Questions about the row below.
1) Read off the third entry.
2) Read off the last entry.
3) Read off the second entry from the left.
4) Read off the second entry from the end.
[142 136 117 146 120 114 127 154 134 133 122 137]
1) 117
2) 137
3) 136
4) 122

127	110	123	114	131	135	127	147	134	125	120
136	125	129	129	129	117	108	142	122	128	144
145	126	123	128	151	130	135	133	127	122	123
127	133	122	134	126	152	124	130	138	137	116
112	138	128	134	116	135	134	112	132	132	122
127	141	133	135	127	122	143	104	124	128	127
129	131	122	133	125	149	116	134	137	138	120
Counting starts at 1.
Read off the bottom entry of the column that holds the smallest entry.
134
Read off the entry in the top-left corner.
127
Read off the entry in the bottom-right corner.
120
The entry in row 2 and column 3 -> 129
The entry just right of the smallest entry -> 124
The entry in row 2 and column 1 -> 136
Read off the entry in row 3 and column 1.
145
The entry directly below the centre entry: 135
Read off the entry in row 2 and column 2.
125
Read off the entry in the top-right corner.
120
Read off the entry in row 1 and column 3.
123
Read off the entry in the bottom-left corner.
129
The bottom entry of the column that holds the largest entry -> 149
Read off the entry just left of the smallest entry.
143
The entry just left of the centre entry -> 126
Read off the entry directly above the largest entry.
130

Questions about the row below.
1) Read off the first entry from the left.
2) Read off the third entry from the left.
3) Read off the 1st entry from the right.
[135 105 121 127 142 137 125 112 131]
1) 135
2) 121
3) 131
